Each name stands for a flat space through zero: a line, a plane or more. A row that begins with a name and a colon came from that space; any other row is followed by the name of the space it lies nearest, among the names in its block.
roginesun: -18 14 8 16 0 13 -6 3 13 -20 -19 16 -1 10 -2 -8 13 -12 2 -3 -2 9 -11 9 8
tivemkepa: -21 -24 24 -20 76 -26 0 -26 -29 -21 13 17 -11 -4 37 39 15 -5 -2 31 19 8 13 65 30
bosarigi: 18 7 26 -24 15 -3 39 50 -25 22 -24 -35 14 -64 -23 25 58 -10 27 -11 0 -29 -22 13 3
bosarigi: 21 25 14 37 -13 38 -7 -17 0 33 -18 43 -46 41 6 -36 -25 65 -44 49 8 -25 44 20 -39
tivemkepa: -30 49 -22 54 -74 -13 9 -11 -27 -6 -4 1 6 35 4 -52 29 30 4 32 4 24 3 11 -11
bosarigi: -14 14 15 48 -14 -27 -6 -24 -53 -18 -34 -6 10 46 20 -14 52 21 -1 48 52 30 33 13 -17
nafpum: 16 -24 14 -21 15 -2 39 40 -39 21 -14 -87 2 -21 -30 3 20 -10 21 -11 -8 11 -3 -8 -28
roginesun: 5 -5 -6 -34 -2 2 45 -4 1 40 35 -7 -27 -27 11 18 -3 40 13 6 -19 -7 -2 10 -36
tivemkepa: 45 -29 -1 -17 23 2 -49 -3 37 15 -5 5 6 -2 -10 11 -53 -10 -24 -21 15 -32 -3 -52 0
tivemkepa: 3 -44 -14 -9 -18 -35 -56 -26 -4 -33 -2 -2 10 4 23 -14 5 -42 15 -8 7 -19 13 -47 8
gekezrodez: 36 5 -29 5 -15 14 11 12 28 26 30 -41 58 35 -34 28 -75 -4 -28 -62 -7 28 -11 -62 21
nafpum: 9 37 -42 37 -48 4 -53 3 29 13 17 -23 30 57 -18 -71 -83 -15 -38 -34 -60 -54 -57 -20 71
gekezrodez: 39 23 -8 12 -9 28 46 54 -25 40 11 -5 5 -48 -73 5 -35 44 -35 23 37 45 59 4 -33
roginesun: -32 23 -4 32 -38 -27 -11 -43 -3 -23 -13 19 14 45 44 -6 50 9 19 12 17 12 -16 -6 -1
nafpum: -1 9 27 23 -3 19 -11 33 -20 -11 -56 -42 -1 19 -16 -46 32 -36 6 -10 -35 -43 -24 13 22
nafpum: -23 -12 14 10 28 29 -2 16 -2 -37 -17 2 -19 12 -19 -17 -10 -31 -7 2 -11 35 20 27 6
tivemkepa: 15 -14 3 -7 3 3 -3 -11 -4 12 8 -18 3 26 17 3 -15 -6 -6 -17 -27 -34 1 -7 17
tivemkepa: 10 -14 -2 -11 -32 9 9 2 10 -6 -5 3 11 -11 3 16 22 -18 20 -29 -7 -5 14 -43 -15
tivemkepa: 5 -17 5 -14 38 1 -6 -18 4 -1 21 12 2 14 18 27 -28 -5 -17 -7 -6 -9 8 16 28
tivemkepa: 9 1 20 0 20 9 3 -25 10 0 -4 34 14 23 33 46 13 4 -8 -12 8 -17 10 2 20
gekezrodez: -22 -11 32 12 8 4 9 -39 -24 -21 -23 6 -15 57 58 8 53 -5 15 8 -16 -17 16 25 2
nafpum: -4 -20 -16 -1 30 -8 -26 16 2 -23 12 -30 17 4 -35 -10 -55 -35 -17 -12 8 43 -3 -6 25
nafpum: 6 -9 4 -2 -26 18 -11 -7 7 4 -10 8 -26 11 15 -29 4 -5 5 -4 -37 -49 6 -10 -9
roginesun: 15 32 -17 27 -26 -24 -19 -2 -13 7 8 20 39 -2 -6 -1 -5 14 -21 12 31 -10 6 -4 35
bosarigi: -16 23 10 8 -7 -6 27 8 -20 0 -10 -16 13 0 7 5 45 0 18 -2 -10 -4 -22 24 15
bosarigi: -60 -23 -41 -6 -23 -9 -29 -30 33 -62 38 9 -5 28 20 -31 -32 -57 21 -30 -50 36 -23 -8 31
roginesun: -20 -7 -2 -3 -2 0 -10 -22 35 1 -15 -6 -36 23 12 -18 1 21 18 9 9 30 -31 -23 -65
gekezrodez: -4 -8 -1 3 -7 12 -7 23 -11 -15 -10 1 -19 -22 -26 -32 -4 -15 -1 13 -5 7 24 8 -9
nafpum: 12 3 8 -2 -15 -10 13 7 -5 11 -19 -17 16 -12 -1 18 39 6 19 -8 22 2 -8 -29 -24
gekezrodez: -1 10 -39 -9 -14 -21 7 2 5 15 50 -5 15 -22 -17 1 -43 16 -8 0 4 26 -9 -4 8
bosarigi: 13 10 -3 -13 -3 9 20 19 12 12 11 -1 23 -24 -13 26 -1 -8 3 -30 -12 -11 -14 -9 20
gekezrodez: 0 -4 16 9 -12 5 -12 -4 -13 -23 -21 25 5 1 17 -1 36 -24 6 -1 -5 -31 23 3 21
nafpum: -16 17 10 -8 26 0 22 -16 10 -2 15 44 -1 -11 22 42 17 19 2 9 13 12 -4 35 11
nafpum: -14 8 28 -30 47 17 6 -2 31 1 0 21 -8 -6 35 27 17 -26 12 -34 -62 -73 -63 47 62
roginesun: -22 -40 -21 -31 19 -37 -28 0 -4 -31 23 -4 -15 -48 -8 -12 -12 -29 18 17 14 29 1 1 -6
nafpum: 35 -50 -5 -5 -19 -35 -58 7 -38 -1 -26 -49 -6 -13 -12 -51 0 -24 4 19 17 -41 27 -49 -24
nafpum: -18 -38 13 -24 57 33 44 30 -39 -7 22 -44 -50 -6 -27 -17 -39 -15 -9 15 -46 36 41 67 -7
tivemkepa: -3 11 11 -10 50 22 11 11 28 1 8 31 -3 -17 -13 34 -25 4 -17 -5 8 21 -11 30 17
gekezrodez: 25 25 8 24 -14 11 10 46 -49 10 -15 18 3 -50 -45 -21 14 14 -25 40 25 -14 57 34 10
gekezrodez: -11 2 0 -14 28 27 22 -1 53 20 4 -27 -19 30 -7 12 -38 16 3 -29 -20 37 -53 -12 -36
gekezrodez: 34 18 7 30 -33 40 -1 44 -18 -10 -23 18 34 -12 -43 -9 -2 -32 -28 -22 -8 -27 53 -11 44
bosarigi: 4 -6 -1 -15 1 -17 3 -36 -3 24 21 23 -24 0 39 11 5 41 1 27 7 -24 9 9 -24
tivemkepa: 0 3 -9 8 -22 13 -8 -17 14 -6 11 1 16 43 19 -5 -19 -19 -6 -35 -42 -28 -9 -14 37
bosarigi: 27 -17 3 17 10 19 -39 29 -9 -7 -25 -6 -9 -5 -46 -40 -43 -17 -34 14 15 -2 40 -11 -3
roginesun: 28 19 -26 8 -23 11 -8 14 32 33 12 6 5 -10 -38 -10 -54 33 -25 -2 20 16 -3 -37 -27
gekezrodez: 40 17 -3 3 5 -10 -38 53 3 21 -24 -7 18 -65 -60 -23 -18 -5 -20 9 32 -33 -20 -15 14
bosarigi: -1 -15 -2 -13 35 -26 -16 -5 -9 4 11 -30 1 2 3 -2 -20 -5 -4 6 1 -5 -24 14 16
roginesun: -14 3 -6 -8 17 -15 1 11 0 -4 6 -8 -4 -27 -16 -2 -1 2 7 14 16 28 -18 15 -7
bosarigi: -4 -54 -17 -23 31 -44 -52 -22 -11 -22 19 -19 -13 -5 8 -17 -35 -24 -1 19 17 9 8 -10 0
tivemkepa: -36 2 9 -4 -9 -5 17 9 -3 -42 -17 21 2 -35 4 13 68 -29 40 -1 10 31 -2 10 -5
gekezrodez: 5 12 22 32 0 13 -6 -23 -9 -6 -23 -25 39 93 36 8 9 -24 -13 -40 -38 -43 -17 -2 62
roginesun: 3 -65 8 -35 39 -40 -11 -26 -25 6 -3 -73 -24 19 25 2 3 -2 24 12 13 12 -5 -23 -52
bosarigi: -17 54 -26 39 -56 30 13 -38 25 9 39 59 6 65 32 -13 -36 35 -30 -9 -46 -16 5 20 39
roginesun: 27 15 8 16 -7 -12 49 10 -62 24 9 -56 63 28 0 40 22 5 -9 -20 2 -3 21 5 42
roginesun: 31 -18 37 21 13 49 -48 -16 37 5 -64 6 -29 74 14 -26 -19 -6 -25 -16 -15 -53 4 -39 -24
42 -10 -5 14 2 -36 -25 -41 -28 23 15 23 21 19 22 29 -19 47 -36 38 72 -1 59 -24 -12 -> bosarigi
-29 -11 7 18 -16 1 -14 -10 -15 -33 -28 5 -34 16 8 -42 30 -8 14 31 4 20 22 9 -34 -> bosarigi
9 -10 3 -10 29 -56 -51 -18 -1 13 -16 -35 11 4 20 -6 7 1 8 12 27 -37 -61 -13 7 -> gekezrodez
-44 -6 1 -4 16 6 6 -10 35 -29 -10 -19 -10 29 8 1 8 -21 28 -23 -13 53 -48 -6 -19 -> bosarigi
52 20 31 20 19 -12 5 27 -51 42 -38 -14 17 -24 -25 13 28 42 -26 43 64 -25 30 11 -12 -> gekezrodez
-12 -19 3 -9 37 -24 -43 4 -4 -19 -11 -21 -11 -7 -2 -28 -10 -31 2 11 -5 -17 -32 18 24 -> tivemkepa
3 34 -24 24 -57 8 -47 -28 68 -4 -2 52 26 35 22 -13 -18 -6 -7 -39 -18 -43 -45 -53 30 -> nafpum
-9 8 -2 -8 1 22 33 0 13 11 19 4 -10 5 3 12 -12 12 1 -12 -27 9 -4 15 -3 -> nafpum
11 0 4 -4 -12 21 33 -20 8 5 19 32 15 15 24 50 7 11 -3 -23 -3 5 35 -14 2 -> tivemkepa
-12 3 28 -23 23 7 38 10 9 18 -23 -19 -26 -21 10 20 52 16 35 1 -4 -1 -40 15 -43 -> bosarigi
4 15 11 5 -1 -8 17 -16 -15 22 -2 7 -5 8 23 13 26 37 1 22 13 -13 2 15 -14 -> bosarigi
-7 11 1 29 12 17 -31 24 -1 -6 -25 -65 4 59 -27 -67 -46 -36 -22 -21 -55 -24 -51 16 48 -> gekezrodez
23 -17 -4 -25 -4 5 41 8 -26 25 33 -24 9 -15 0 26 -9 4 0 -17 -25 -15 29 -1 6 -> roginesun
-27 -25 25 -4 48 21 -38 -10 15 -54 -20 52 -35 2 16 -10 0 -45 -6 9 -15 -12 16 41 30 -> nafpum
-22 -29 1 13 -26 24 2 -14 -20 -47 -2 -1 -8 45 17 -21 7 -45 7 -17 -41 11 52 -3 12 -> gekezrodez
8 0 -21 -4 -60 17 17 3 27 -23 17 48 38 -28 -6 39 16 -26 16 -46 5 23 38 -59 2 -> bosarigi
12 -9 9 2 24 -18 -4 -3 -19 19 -12 -41 -4 17 -2 -3 -4 20 -6 19 24 7 -7 -1 -23 -> gekezrodez
11 14 2 4 -21 -10 4 -9 -23 28 3 2 -12 0 21 -18 17 30 -2 24 -13 -53 1 19 1 -> nafpum
19 33 -15 -6 -20 -4 52 1 -8 35 45 48 22 -49 -6 57 4 57 -11 16 40 24 39 9 -8 -> gekezrodez
12 -46 -3 -24 21 -41 -38 -22 -31 2 11 -3 -32 -23 18 -17 -8 8 -1 47 25 -23 31 4 -22 -> bosarigi
26 33 -12 24 -35 14 6 19 -15 12 15 19 40 -3 -20 -1 -18 -1 -30 -14 -13 -32 26 3 56 -> bosarigi
-4 17 14 10 16 -3 14 8 -28 22 -11 -34 -14 15 1 -22 9 21 -4 23 -14 -19 -21 42 3 -> tivemkepa
19 4 -3 -17 11 6 16 5 27 21 15 1 23 -12 -6 43 -17 6 -4 -31 4 2 -18 -21 7 -> bosarigi
2 16 5 11 3 23 1 15 4 10 -8 -1 -13 9 -14 -24 -18 6 -16 3 -22 -17 -7 20 8 -> bosarigi

Each name stands for a flat space through zero: a line, a plane or more. A row that begins with a name and a colon came from that space; any other row is followed by the name of the space it lies nearest, among the names in its block.
susiggozol: 0 -39 -16 20 28 -38 26 -15 -16 29 1 9 6 48 4 22 34 -3 -6 -27 -18 82 15 27 31
zibokas: -16 -3 -5 -1 24 -11 4 -10 -5 0 -9 -4 -6 2 29 5 26 1 1 0 10 -13 -8 2 2
tonagafo: -9 -10 -15 36 4 -12 -14 -16 -10 6 7 7 -3 9 8 -5 -26 2 -3 -4 -16 -2 -5 48 -27
durimavi: -13 -12 -23 -30 39 -47 2 -35 10 34 11 -13 11 -12 28 -22 9 46 14 -1 52 -12 -6 -6 -31
zibokas: -29 -24 -6 -39 -32 -27 21 -19 -11 21 -16 -23 -7 44 10 23 46 -54 22 -60 -46 13 -20 -11 23
durimavi: 2 -4 -22 10 -12 -5 1 -14 6 -1 -12 0 14 4 -20 -12 -19 4 0 -14 -8 1 4 9 -19
lelvog: -59 -29 -8 7 4 -12 -23 -31 -3 -7 7 -18 -27 36 50 68 39 -20 12 -26 3 -18 -26 22 -15
susiggozol: -37 -38 -29 -30 13 -21 -8 -22 8 29 32 -50 33 35 -10 -9 -32 45 30 23 22 20 41 14 10
zibokas: 32 14 9 5 -15 -9 8 18 -10 24 6 6 3 -17 -19 -29 -22 6 -5 -2 -32 -16 1 11 0
tonagafo: 21 44 35 10 -37 -52 -33 24 40 26 37 12 -46 -17 24 28 4 66 -5 45 -26 -33 -23 27 -56
zibokas: 3 20 12 -8 12 3 -8 36 0 -16 0 -2 0 12 -18 4 -26 42 8 27 8 33 18 -6 22
durimavi: -2 11 28 -4 1 27 -26 11 17 -25 27 10 -18 -17 12 26 -3 8 -3 32 42 6 -5 -18 -9
lelvog: 1 -21 18 -28 -47 32 0 -4 16 8 25 -22 -1 -9 -11 41 33 -41 2 -19 2 -33 0 -42 12
durimavi: -13 -22 -7 -37 -10 7 -1 -43 5 28 33 -19 20 -25 13 -66 -25 -36 15 19 23 -17 1 -5 -17
tonagafo: -14 16 -5 -30 3 3 6 -16 15 -16 -21 -3 5 -15 19 -44 6 -12 9 24 20 -7 -8 -23 -8
lelvog: 2 -11 -7 7 11 -38 15 -5 -6 35 1 -8 -4 12 17 15 36 15 -3 -14 -24 -13 -1 18 5
zibokas: -21 -8 -9 -7 0 4 1 -1 -8 -7 -12 -18 4 20 0 9 2 -7 10 -9 -10 -5 4 1 15
lelvog: 21 -18 -11 7 40 -9 36 -18 -35 24 -15 22 12 -15 9 -33 24 -35 -14 -44 6 12 -11 -2 16
susiggozol: 25 -7 22 44 36 -3 11 40 -5 26 28 -5 -8 4 13 51 45 49 -27 46 -15 -10 38 23 48
zibokas: -5 9 -4 18 12 3 -19 -3 13 -10 8 1 -2 -15 10 -1 -16 32 -4 30 22 -23 3 13 -27
susiggozol: -19 -30 -18 -17 14 -22 18 -25 -28 23 -11 -11 5 21 12 5 23 -31 12 -60 -6 4 -16 0 11
tonagafo: 5 -3 3 4 -66 -44 20 -11 62 20 1 -3 -8 48 3 20 65 -5 -9 48 -74 63 24 14 11
lelvog: -15 -25 -27 15 -25 -6 0 -29 35 2 -3 -21 12 20 -5 39 33 8 -5 -1 -7 -16 17 3 -17
zibokas: 5 8 10 -57 0 -43 7 -19 25 22 13 12 -7 -8 17 -28 16 10 15 2 36 49 -19 -34 -19
tonagafo: -8 -21 9 53 41 63 13 4 -20 -35 1 12 8 10 21 -14 13 -52 -28 66 -3 46 39 27 64
lelvog: 11 8 33 -6 -14 15 -2 6 3 -1 11 13 -29 -26 27 31 47 -36 -12 -10 4 -34 -30 -25 -2
lelvog: 15 12 40 -4 -20 21 -9 37 -11 -12 15 16 -26 3 -11 36 1 -21 -3 -12 -13 25 -12 -14 22
tonagafo: 4 -4 14 4 29 -1 -8 14 -5 12 34 1 2 0 6 -10 -22 30 0 44 20 33 22 16 17
zibokas: -14 36 1 -43 4 -34 -13 40 3 13 -1 -40 9 14 -16 -29 -52 88 35 44 -11 -19 22 5 9
lelvog: -27 0 2 -11 -5 24 -20 -21 10 -24 4 -6 -9 -16 25 4 1 -24 6 8 31 -34 -19 -13 -24
durimavi: 8 1 15 -9 34 -8 -3 26 -16 24 28 -11 1 -8 3 1 -13 44 5 20 18 -8 15 4 21
lelvog: -32 -10 -13 -35 -10 9 -6 -40 31 1 5 -34 8 -23 32 -8 28 -10 11 21 36 -69 -5 -28 -26
tonagafo: -31 -21 -21 20 14 13 -8 14 -29 2 -5 -44 15 31 -11 32 -19 22 11 -11 -24 -49 26 31 28
durimavi: 35 38 50 1 -6 -2 -12 51 7 10 32 16 -27 -23 5 3 -6 34 -9 54 -11 2 3 1 11
zibokas: -3 -19 -28 1 -17 37 -7 -57 10 -22 1 17 28 -28 -18 -65 -52 -58 -2 -9 38 16 -6 -6 -46
susiggozol: 1 -7 -36 14 18 5 15 -24 32 -27 -20 11 44 20 -29 -59 -31 19 -6 58 23 99 51 7 6
durimavi: -5 1 -19 -4 0 -29 6 -32 19 5 -15 8 1 -5 17 -17 18 2 0 -8 10 0 -16 -1 -35
durimavi: -17 -1 16 -17 -21 30 -14 39 -8 -29 -1 -22 -8 34 -31 68 -4 3 15 -22 -8 9 9 -25 38
tonagafo: -11 -13 4 -23 21 20 19 -2 12 -10 -1 -14 13 7 12 1 40 -10 0 34 29 28 26 -33 45
susiggozol: 23 17 -19 40 3 -28 16 -8 21 0 -30 23 3 -5 3 -17 20 23 -23 16 -25 2 4 23 -23
zibokas: -3 -12 -11 -9 34 23 24 30 -25 16 -11 -52 32 -1 -14 5 14 32 4 11 -5 -71 45 -14 64
susiggozol: 25 5 -9 25 23 -29 8 39 -18 23 -9 -6 6 13 -31 42 -1 74 -6 -30 -19 -19 17 14 14
lelvog: -8 -24 -15 -17 -18 -19 15 -6 18 23 3 -31 17 32 -16 27 29 16 8 -5 -17 11 27 -9 21
durimavi: 7 -16 34 37 27 67 -6 34 -41 -15 29 6 -10 -10 6 28 -3 -38 -19 18 3 -7 16 11 55
lelvog: -12 -11 -26 30 22 -4 3 -32 3 -15 -22 14 3 4 18 0 16 -9 -11 -10 14 7 -7 16 -22
tonagafo: -12 21 -3 64 -12 19 -26 8 -20 -25 -19 5 -23 -10 19 8 -24 -14 -14 3 -50 -83 -23 57 -32
tonagafo: -20 4 -15 -3 -17 -43 -15 -16 21 18 5 -19 -8 13 16 10 0 38 12 7 -16 -31 -8 25 -38
susiggozol: 57 -6 8 21 -11 -12 18 24 -4 36 8 13 -2 -20 -35 57 35 24 -25 -61 -13 -34 -2 -18 -1
durimavi: 36 6 -3 31 48 -29 15 8 -21 43 15 14 11 -28 9 -54 -19 43 -17 31 -4 -11 16 40 0
susiggozol: -11 -22 -23 -18 1 -10 4 -18 -1 3 -1 -6 23 28 -28 -12 -28 2 15 -23 14 58 13 -4 2
susiggozol: 19 10 42 -12 -44 45 -20 7 22 -15 37 17 -20 -36 -2 12 -1 -42 -9 19 18 -7 -15 -33 -12
durimavi: 15 -6 7 -8 -63 -16 9 -11 13 32 9 -4 -10 0 -7 9 25 -38 -2 -30 -54 -24 -16 0 -14
susiggozol: 8 36 -4 27 18 20 -7 25 17 -50 -26 19 12 3 -21 -37 -45 39 -9 70 8 49 31 12 6
zibokas: -42 -27 -28 2 40 28 10 -41 -19 -34 -32 -3 14 9 29 -15 17 -52 3 -17 35 8 -7 -6 11
tonagafo: -17 -8 -10 7 -6 8 0 12 -10 -1 -11 -30 6 20 -9 28 4 9 6 -9 -26 -38 13 9 20
3 1 3 13 1 10 6 -6 -5 -6 -6 11 -3 -7 11 -15 8 -27 -9 7 -9 2 -4 7 3 -> durimavi
8 -41 -12 27 20 -15 3 -50 7 12 22 39 -5 1 19 26 33 -27 -20 -37 42 61 -17 7 -31 -> tonagafo
-17 -15 -16 -15 -2 -34 -6 -21 17 20 8 -18 -2 11 11 38 25 30 10 -25 17 -22 -9 -6 -26 -> tonagafo
-6 13 15 -11 -18 -5 -4 7 31 -10 -1 -5 -17 4 15 34 41 11 -1 23 0 -5 -3 -20 0 -> lelvog
-21 -11 -11 12 12 29 -6 -15 -5 -36 -13 8 5 11 1 2 -10 -28 -1 -3 21 29 1 0 2 -> zibokas
15 -23 -9 3 -4 -19 3 9 -20 31 21 -2 15 26 -43 6 -39 18 8 -36 -17 45 17 19 12 -> tonagafo
34 -1 13 27 10 -11 -15 3 -18 18 33 41 -12 -18 -12 -5 -42 7 -12 -25 14 36 -17 25 -31 -> tonagafo
-30 -27 -6 -19 11 -17 5 -18 -13 18 6 -21 -5 24 25 24 32 -16 14 -26 1 -3 -8 1 14 -> lelvog
-18 1 -5 -9 -15 -55 -27 13 -8 33 21 -24 -15 33 -8 40 -32 61 27 -32 -26 -17 -12 34 -27 -> susiggozol
2 -7 -23 11 9 -32 19 -29 1 17 -22 8 3 0 18 -15 30 -9 -8 -23 -13 -7 -13 12 -18 -> durimavi
17 15 27 -19 10 -2 -15 20 6 6 20 7 -25 -37 12 54 27 33 -3 -27 50 -51 -29 -42 -22 -> tonagafo
-10 21 10 -14 27 20 -3 -2 1 -27 -5 11 2 -18 24 -64 -23 -11 4 61 30 27 3 -5 8 -> durimavi
16 -18 2 3 -1 5 22 -8 -6 11 -3 10 1 -3 -1 17 41 -34 -13 -34 -3 7 -5 -18 16 -> lelvog
-19 -28 -26 0 5 22 13 -7 -31 -3 -18 -24 29 25 -26 -11 -23 -29 11 -32 -18 0 19 7 32 -> durimavi
37 12 -20 43 -9 -57 19 -1 9 31 -25 24 -4 2 -9 9 26 34 -22 -32 -49 -11 -9 31 -32 -> durimavi
-24 -43 -11 -4 2 24 -14 -18 -49 15 27 -19 11 11 -13 -3 -52 -46 18 -56 1 -13 -7 21 5 -> lelvog
10 17 -16 7 10 -30 0 -1 14 2 -14 9 7 -2 -9 -18 -16 46 -1 8 5 10 3 9 -25 -> durimavi
40 -24 -27 -2 2 -32 46 23 -13 45 -9 -13 52 44 -80 -25 -24 40 2 -20 -46 83 63 8 60 -> lelvog
15 -16 -1 -2 -31 27 -5 3 -7 16 24 -14 18 -12 -40 -8 -40 -15 2 -16 -11 -26 14 -2 0 -> lelvog
20 13 14 -29 -13 -6 9 10 12 5 2 8 -1 -10 -13 -10 6 2 3 -2 8 22 -4 -32 4 -> tonagafo
-14 -29 -12 11 27 16 3 -14 -13 -4 1 -8 7 6 8 34 22 -10 -4 -25 27 -8 4 -6 12 -> tonagafo
-30 25 -2 26 -32 -18 -24 1 29 -9 -15 -25 -31 4 42 44 37 26 -2 30 -46 -101 -17 31 -37 -> tonagafo
20 9 2 18 33 22 26 19 -22 -2 -31 0 4 -32 11 2 43 -6 -21 -10 -1 -69 0 -17 28 -> susiggozol
2 -7 -9 -48 -40 -23 2 24 -8 44 17 -50 28 26 -60 -12 -54 39 35 -23 -39 -13 28 -4 20 -> durimavi
